Below is a small trained network, with its code and all its weights. Each question gives an input and a class and asks what happens when units are switched off, that is, made to give their printed mean instead of their output.

import numpy as np


def w(rows, s, z=0):
    codes = np.array(rows[::2]) - 128.0
    scale = np.full(codes.shape[1], s)
    scale[-1] = z or s
    return codes * scale


def f(y):
    return y / 2 * (1 + np.tanh(0.7978845608 * (y + 0.044715 * y**3)))


def log_softmax(a):
    a = a - a.max(-1, keepdims=True)
    return a - np.log(np.exp(a).sum(-1, keepdims=True))


def net(x, mask):
    res = np.array(x, float).reshape(1, 6) / 4 @ E
    y = f(res @ A[0][:, :-1].T + A[0][:, -1])
    res = res + np.where(mask, y, B[0][:, -1]) @ B[0][:, :-1]
    return log_softmax(res[-1] @ U[:, :-1].T + U[:, -1])


A, B = {}, {}
E = w([
[45,33,164,133,49,201,150],'x0',
[79,72,127,61,254,96,183],'x1',
[99,199,126,53,128,216,222],'x2',
[99,145,148,214,216,174,77],'x3',
[113,102,223,134,99,209,124],'x4',
[76,165,96,6,132,155,62],'x5',
],0.0087)
A[0] = w([
[226,117,129,128,80,52,68,249],'neuron 1',
[107,220,72,203,129,93,89,236],'neuron 2',
[190,146,68,44,162,119,82,149],'neuron 3',
[165,69,250,151,166,202,197,250],'neuron 4',
[177,114,240,147,194,165,142,163],'neuron 5',
[102,160,75,2,150,143,206,178],'neuron 6',
[122,74,133,182,189,88,143,171],'neuron 7',
[126,125,144,136,252,36,72,204],'neuron 8',
[61,128,138,77,188,43,85,171],'neuron 9',
[162,195,128,57,193,74,23,201],'neuron 10',
[57,81,121,173,195,122,117,254],'neuron 11',
[124,153,114,73,68,138,207,162],'neuron 12',
[35,88,120,62,150,47,114,148],'neuron 13',
[80,52,240,128,62,151,150,221],'neuron 14',
[129,139,103,189,19,2,99,78],'neuron 15',
[99,138,151,139,94,195,97,128],'neuron 16',
[194,117,140,247,75,107,48,141],'neuron 17',
[43,138,91,172,221,179,103,193],'neuron 18',
],0.0084,0.0033)
B[0] = w([
[48,101,163,78,125,1,104,224],'neuron 1',
[187,147,125,138,44,106,126,210],'neuron 2',
[54,142,99,111,104,72,183,197],'neuron 3',
[91,125,216,227,81,137,229,217],'neuron 4',
[108,143,173,180,94,104,159,177],'neuron 5',
[24,122,55,90,179,180,118,255],'neuron 6',
[143,148,102,198,175,95,73,185],'neuron 7',
[118,186,70,181,162,129,70,232],'neuron 8',
[140,145,32,132,86,164,112,194],'neuron 9',
[99,189,49,183,78,95,133,228],'neuron 10',
[160,152,119,226,144,174,105,196],'neuron 11',
[114,104,110,63,154,199,127,201],'neuron 12',
[106,94,4,110,112,171,137,190],'neuron 13',
[78,131,108,190,71,136,203,221],'neuron 14',
[175,55,112,84,132,75,46,211],'neuron 15',
[75,96,117,169,113,190,162,170],'neuron 16',
[118,89,132,87,145,79,114,239],'neuron 17',
[183,150,163,218,168,140,104,205],'neuron 18',
],0.0083,0.011)
U = w([
[56,56,74,71,174,199,115,125],'0',
[196,173,97,202,184,194,61,165],'1',
[103,151,107,183,2,159,181,158],'2',
[181,147,190,88,186,156,115,1],'3',
[149,186,127,139,149,222,178,123],'4',
[113,164,102,124,132,70,77,136],'5',
[86,66,185,199,152,101,126,162],'6',
[219,68,106,62,98,113,38,100],'7',
],0.0096,0.0048)

Each question gives the input, the list of numbers given to net, and the class t.
The units are the neurons (one row each of A and B). Each row of codes is followed by its name. A weight is (code - 128) times the scale printed after its matrix; where a second scale follows, it is the last column's (A, B and U).
mask holds one flag per neuron, in row order. A switched-off neuron (its flag False) gives its mean, the last column of its row in B, instead of its output. The means were averaged over made-up inputs and are rounded, as every weight is.
A unit's drop is (log p(t) with every unit on - log p(t) with that unit switched off) / (log p(t) with every unit on - log p(t) with every unit switched off).
The circuit of an input: a set's keep is (log p(t) with only the set's units on - log p(t) with every unit switched off) / (log p(t) with every unit on - log p(t) with every unit switched off). Starting from the 12 units with the biggest drops (on a tie, the unit counted first), units are removed one at a time, each time the one whose removal leaves the highest keep (on an exact tie, the one counted first), for as long as the keep stays at least 0.8.
circuit, biggest first: the units of the circuit, biggest drop first
unit that matters most: the unit with the biggest drop
k most important neurons: the k neurons with the biggest drops, biggest first
drop of u: that unit's drop, to one decimal
input [1,3,0,6,0,-3], class 1: circuit, biggest first -> neuron 1; neuron 11
input [0,-1,5,0,-8,-5], class 0: circuit, biggest first -> neuron 4; neuron 10
input [-5,-5,-6,6,2,-3], class 5: unit that matters most -> neuron 1
input [-3,6,4,1,0,-6], class 1: circuit, biggest first -> neuron 1; neuron 7
input [0,5,8,7,6,8], class 4: circuit, biggest first -> neuron 18; neuron 4
input [-7,-8,2,4,3,1], class 5: circuit, biggest first -> neuron 17; neuron 1
input [-1,-6,-3,0,5,0], class 7: circuit, biggest first -> neuron 15; neuron 17; neuron 10
input [5,-4,-4,4,-2,3], class 6: circuit, biggest first -> neuron 9; neuron 10
input [-5,0,-4,-2,2,-6], class 5: circuit, biggest first -> neuron 1; neuron 14
input [-8,-6,8,-8,0,-1], class 0: circuit, biggest first -> neuron 12; neuron 6
input [-3,-3,-1,7,0,-8], class 6: 4 most important neurons -> neuron 17; neuron 4; neuron 5; neuron 9
input [2,7,1,1,-1,-4], class 1: 2 most important neurons -> neuron 1; neuron 11
input [-8,-2,3,0,-1,-4], class 5: 2 most important neurons -> neuron 4; neuron 14
input [-5,4,-7,1,4,-5], class 1: circuit, biggest first -> neuron 8
input [7,-6,-7,1,-2,6], class 7: 2 most important neurons -> neuron 15; neuron 4
input [3,-2,-8,-7,-2,8], class 7: 2 most important neurons -> neuron 15; neuron 6
input [5,-4,-7,-6,0,0], class 7: 2 most important neurons -> neuron 15; neuron 4
input [-2,2,-7,7,4,-2], class 1: 2 most important neurons -> neuron 8; neuron 11
input [5,8,5,-3,6,-1], class 2: 2 most important neurons -> neuron 4; neuron 14
input [-7,-7,0,4,-7,-1], class 5: unit that matters most -> neuron 10
input [-4,-7,-2,7,1,6], class 5: drop of neuron 1 -> 0.1
input [7,-3,-1,-3,-8,2], class 7: drop of neuron 15 -> 0.2
input [7,-4,0,7,-5,-4], class 6: drop of neuron 18 -> 0.1
input [-3,4,8,-3,-8,-6], class 0: drop of neuron 15 -> 0.0
